Below are the code and all the weights of a small trained network. Each question names an input and a class and asks about switching units off, where a switched-off unit gives its printed mean instead of its output.

import numpy as np


def w(rows, s, z=0):
    codes = np.array(rows[::2]) - 128.0
    scale = np.full(codes.shape[1], s)
    scale[-1] = z or s
    return codes * scale


def f(y):
    return np.maximum(y, 0)


def log_softmax(a):
    a = a - a.max(-1, keepdims=True)
    return a - np.log(np.exp(a).sum(-1, keepdims=True))


def net(x, mask):
    res = np.array(x, float).reshape(1, 6) / 4 @ E
    y = f(res @ A[0][:, :-1].T + A[0][:, -1])
    res = res + np.where(mask, y, B[0][:, -1]) @ B[0][:, :-1]
    return log_softmax(res[-1] @ U[:, :-1].T + U[:, -1])


A, B = {}, {}
E = w([
[113,144,164,139,96,228,96,96,96,154,30,29],'x0',
[143,124,135,123,134,133,124,136,123,133,130,130],'x1',
[135,188,210,104,81,179,185,169,254,110,169,132],'x2',
[127,141,134,129,123,119,130,121,124,127,124,133],'x3',
[129,137,129,128,126,122,124,120,131,129,128,127],'x4',
[230,127,77,129,101,149,193,79,109,59,133,87],'x5',
],0.013)
A[0] = w([
[124,152,159,97,123,119,201,174,199,88,254,191,128],'n1',
[122,119,114,131,138,141,97,147,141,105,126,117,99],'n2',
[7,129,199,120,176,91,75,183,141,226,122,145,254],'n3',
[115,172,215,130,79,232,160,127,168,138,94,88,52],'n4',
[124,145,193,136,74,211,125,129,169,133,44,85,54],'n5',
[123,137,156,115,131,92,149,148,214,124,173,175,177],'n6',
[135,92,66,127,180,52,130,106,88,138,155,188,193],'n7',
[222,119,96,134,108,143,195,74,107,27,137,90,134],'n8',
[123,91,131,135,107,108,100,137,117,160,109,140,156],'n9',
[129,130,147,133,97,156,143,89,98,119,96,81,110],'n10',
[214,125,90,135,105,130,188,96,114,49,133,81,132],'n11',
[128,95,38,149,177,57,111,113,70,140,162,183,197],'n12',
[139,91,76,143,213,33,120,123,87,97,117,170,188],'n13',
[107,110,101,144,151,158,73,74,28,167,12,70,130],'n14',
[120,105,115,130,142,132,121,102,84,170,56,84,125],'n15',
[153,140,102,148,140,138,129,122,77,103,120,99,99],'n16',
],0.0087,0.0074)
B[0] = w([
[181,93,143,192,95,74,168,129,171,142,156,184,230],'n1',
[130,116,129,129,139,130,136,135,118,139,122,129,129],'n2',
[87,125,244,155,184,105,56,172,114,183,92,142,251],'n3',
[81,166,117,98,204,163,125,171,134,93,169,71,192],'n4',
[80,163,131,80,164,184,135,145,111,85,136,60,185],'n5',
[121,81,167,144,137,89,142,143,131,151,169,152,204],'n6',
[91,168,144,99,182,155,135,159,121,88,139,85,209],'n7',
[173,128,49,77,102,145,183,100,143,96,144,130,205],'n8',
[122,138,156,133,107,139,90,151,111,125,112,121,157],'n9',
[115,95,109,109,124,144,125,116,107,145,129,101,163],'n10',
[177,145,56,98,78,153,194,83,159,99,149,129,195],'n11',
[82,162,150,93,163,183,136,158,139,106,125,65,219],'n12',
[94,176,120,68,144,184,134,129,134,92,162,78,211],'n13',
[175,93,113,175,54,79,82,70,97,180,68,187,229],'n14',
[144,99,105,148,128,128,115,109,111,150,107,151,180],'n15',
[130,115,83,106,120,135,124,106,115,134,114,119,155],'n16',
],0.011,0.02)
U = w([
[39,175,177,79,226,152,73,208,106,110,132,69,217],'0',
[129,201,49,36,144,193,164,128,136,39,173,44,205],'1',
[133,73,175,222,150,24,109,171,173,173,171,232,197],'2',
[240,111,88,136,23,66,187,133,209,75,179,226,49],'3',
[136,104,152,221,105,101,32,122,53,178,1,164,26],'4',
[203,60,34,109,20,129,118,31,82,131,70,130,2],'5',
],0.007,0.00098)

Each question gives the input, the list of numbers given to net, and the class t.
The units are the neurons (one row each of A and B). Each row of codes is followed by its name. A weight is (code - 128) times the scale printed after its matrix; where a second scale follows, it is the last column's (A, B and U).
mask holds one flag per neuron, in row order. A switched-off neuron (its flag False) gives its mean, the last column of its row in B, instead of its output. The means were averaged over made-up inputs and are rounded, as every weight is.
A unit's drop is (log p(t) with every unit on - log p(t) with that unit switched off) / (log p(t) with every unit on - log p(t) with every unit switched off).
The circuit of an input: a set's keep is (log p(t) with only the set's units on - log p(t) with every unit switched off) / (log p(t) with every unit on - log p(t) with every unit switched off). Starting from the 12 units with the biggest drops (on a tie, the unit counted first), units are removed one at a time, each time the one whose removal leaves the highest keep (on an exact tie, the one counted first), for as long as the keep stays at least 0.8.
units of the circuit, in order: the units of the circuit, biggest drop first
top k neurons: the k neurons with the biggest drops, biggest first
drop when u is switched off: that unit's drop, to one decimal
input [-5,3,8,8,3,0], class 2: units of the circuit, in order -> n6
input [-1,6,-8,-2,-6,2], class 1: top 2 neurons -> n3; n12
input [0,4,5,1,0,0], class 2: top 3 neurons -> n1; n12; n13
input [6,7,1,-8,-8,2], class 1: top 3 neurons -> n4; n5; n1
input [1,-7,-8,-7,-8,-3], class 4: top 2 neurons -> n14; n4
input [1,0,-6,1,-2,-6], class 4: top 3 neurons -> n14; n4; n5
input [0,2,6,8,4,1], class 3: top 3 neurons -> n3; n1; n12
input [1,-3,-7,5,2,-7], class 4: top 2 neurons -> n14; n4
input [1,0,-3,-6,6,-2], class 4: top 2 neurons -> n14; n4
input [-1,0,1,-1,3,-8], class 2: drop when n11 is switched off -> 0.0
input [6,1,-1,-7,5,6], class 5: drop when n14 is switched off -> 0.3
input [-5,7,2,-4,-7,0], class 2: drop when n1 is switched off -> 0.1
